Here is a tiny trained network, its code and every weight. The questions are about switching its units off for an input and a class, where a switched-off unit gives its printed mean instead of its output.

import numpy as np


def w(rows, s, z=0):
    codes = np.array(rows[::2]) - 128.0
    scale = np.full(codes.shape[1], s)
    scale[-1] = z or s
    return codes * scale


def norm(h):
    return h / np.sqrt((h * h).mean(-1, keepdims=True) + 1e-5)


def f(y):
    return np.maximum(y, 0)


def log_softmax(a):
    a = a - a.max(-1, keepdims=True)
    return a - np.log(np.exp(a).sum(-1, keepdims=True))


def net(x, mask):
    res = np.array(x, float).reshape(1, 5) / 4 @ E
    u = 0
    for l in range(2):
        y = f(norm(res) @ A[l][:, :-1].T + A[l][:, -1])
        res = res + np.where(mask[u : u + 15], y, B[l][:, -1]) @ B[l][:, :-1]
        u += 15
    return log_softmax(norm(res)[-1] @ U[:, :-1].T + U[:, -1])


A, B = {}, {}
E = w([
[46,64,239,221],'x0',
[126,132,126,126],'x1',
[120,128,131,125],'x2',
[80,240,107,221],'x3',
[155,238,252,43],'x4',
],0.0037)
A[0] = w([
[148,154,60,84,150],'0.n0',
[63,161,73,215,129],'0.n1',
[73,97,255,176,40],'0.n2',
[125,63,180,148,125],'0.n3',
[46,105,176,195,27],'0.n4',
[67,71,43,164,16],'0.n5',
[178,175,119,105,106],'0.n6',
[137,204,220,130,4],'0.n7',
[131,71,143,104,191],'0.n8',
[138,221,142,214,100],'0.n9',
[137,172,204,91,118],'0.n10',
[99,180,137,143,76],'0.n11',
[124,163,96,177,78],'0.n12',
[189,118,135,174,13],'0.n13',
[191,109,117,111,167],'0.n14',
],0.0098,0.0021)
B[0] = w([
[98,177,91,226,226],'0.n0',
[108,57,159,50,255],'0.n1',
[111,203,53,156,239],'0.n2',
[121,164,54,109,197],'0.n3',
[155,194,73,147,215],'0.n4',
[189,102,255,235,236],'0.n5',
[118,145,121,138,197],'0.n6',
[166,59,182,181,217],'0.n7',
[28,40,151,43,192],'0.n8',
[125,59,92,12,229],'0.n9',
[145,64,156,184,222],'0.n10',
[97,94,168,102,170],'0.n11',
[79,92,87,99,184],'0.n12',
[132,111,128,121,129],'0.n13',
[84,153,103,99,186],'0.n14',
],0.0076,0.0051)
A[1] = w([
[110,151,74,103,39],'1.n0',
[156,205,206,89,15],'1.n1',
[55,221,89,99,61],'1.n2',
[102,162,133,172,141],'1.n3',
[48,72,70,44,253],'1.n4',
[87,162,124,147,237],'1.n5',
[62,227,55,140,123],'1.n6',
[168,189,38,142,196],'1.n7',
[45,116,49,254,210],'1.n8',
[201,109,211,190,138],'1.n9',
[177,172,205,125,62],'1.n10',
[181,194,54,118,109],'1.n11',
[149,138,145,200,117],'1.n12',
[105,217,123,178,48],'1.n13',
[94,102,36,124,106],'1.n14',
],0.0093,0.0016)
B[1] = w([
[91,104,141,156,154],'1.n0',
[131,16,139,202,139],'1.n1',
[67,76,77,150,170],'1.n2',
[118,154,115,103,152],'1.n3',
[127,194,115,48,230],'1.n4',
[113,183,67,89,157],'1.n5',
[100,199,149,169,192],'1.n6',
[132,211,139,190,177],'1.n7',
[199,175,169,130,255],'1.n8',
[236,98,217,185,186],'1.n9',
[155,8,149,253,144],'1.n10',
[154,228,40,166,161],'1.n11',
[150,80,106,134,161],'1.n12',
[98,136,36,102,157],'1.n13',
[125,105,149,93,195],'1.n14',
],0.0047,0.0091)
U = w([
[228,35,195,255,248],'0',
[138,248,41,230,63],'1',
[76,67,130,1,60],'2',
],0.0081,0.0018)

Each question gives the input, the list of numbers given to net, and the class t.
The units are the neurons (one row each of A and B). Each row of codes is followed by its name. A weight is (code - 128) times the scale printed after its matrix; where a second scale follows, it is the last column's (A, B and U).
mask holds one flag per neuron, layer by layer. A switched-off neuron (its flag False) gives its mean, the last column of its row in B, instead of its output. The means were averaged over made-up inputs and are rounded, as every weight is.
A unit's drop is (log p(t) with every unit on - log p(t) with that unit switched off) / (log p(t) with every unit on - log p(t) with every unit switched off).
The circuit of an input: a set's keep is (log p(t) with only the set's units on - log p(t) with every unit switched off) / (log p(t) with every unit on - log p(t) with every unit switched off). Starting from the 12 units with the biggest drops (on a tie, the unit counted first), units are removed one at a time, each time the one whose removal leaves the highest keep (on an exact tie, the one counted first), for as long as the keep stays at least 0.8.
circuit, biggest first: the units of the circuit, biggest drop first
k most important neurons: the k neurons with the biggest drops, biggest first
top k neurons in layer l: the k neurons of layer l with the biggest drops, biggest first
drop of u: that unit's drop, to one decimal
input [-6,2,3,-6,3], class 1: circuit, biggest first -> [0.n1; 0.n0]
input [7,8,-1,2,-5], class 1: top 3 neurons in layer 0 -> [0.n2; 0.n4; 0.n7]
input [-5,-7,7,8,-8], class 0: 2 most important neurons -> [0.n5; 0.n8]
input [3,-3,0,2,0], class 1: circuit, biggest first -> [0.n2]
input [-1,-3,-2,7,7], class 0: top 4 neurons in layer 0 -> [0.n7; 0.n8; 0.n10; 0.n1]
input [8,0,-3,6,-6], class 1: 4 most important neurons -> [0.n2; 0.n4; 0.n7; 0.n10]
input [8,-3,1,-8,0], class 1: circuit, biggest first -> [0.n2; 0.n3]
input [4,-3,-5,1,3], class 1: top 3 neurons in layer 0 -> [0.n2; 0.n5; 0.n4]
input [3,4,-6,4,3], class 2: 2 most important neurons -> [0.n9; 0.n5]
input [5,-8,4,7,3], class 2: 2 most important neurons -> [0.n9; 0.n1]
input [0,-2,-6,-8,-6], class 2: top 2 neurons in layer 0 -> [0.n8; 0.n7]
input [3,-8,-2,6,5], class 2: top 2 neurons in layer 0 -> [0.n9; 0.n5]
input [-1,-1,3,-2,0], class 2: 3 most important neurons -> [0.n8; 0.n2; 0.n4]
input [6,2,4,2,1], class 1: circuit, biggest first -> [0.n2]
input [3,-6,5,2,-1], class 1: 2 most important neurons -> [0.n4; 0.n2]
input [3,4,2,-6,4], class 2: top 2 neurons in layer 0 -> [0.n5; 0.n8]
input [-2,-2,2,5,4], class 2: top 2 neurons in layer 0 -> [0.n9; 0.n5]
input [2,6,-8,5,-4], class 2: top 2 neurons in layer 0 -> [0.n1; 0.n9]
input [4,-4,6,-8,-3], class 2: drop of 0.n8 -> 0.1
input [-2,-7,-3,3,-5], class 0: drop of 0.n5 -> 2.8
input [-1,3,-6,4,-8], class 0: circuit, biggest first -> [0.n5]
input [-1,-3,1,2,-3], class 0: drop of 0.n5 -> 3.1
input [5,4,2,-4,1], class 1: drop of 0.n2 -> 0.3
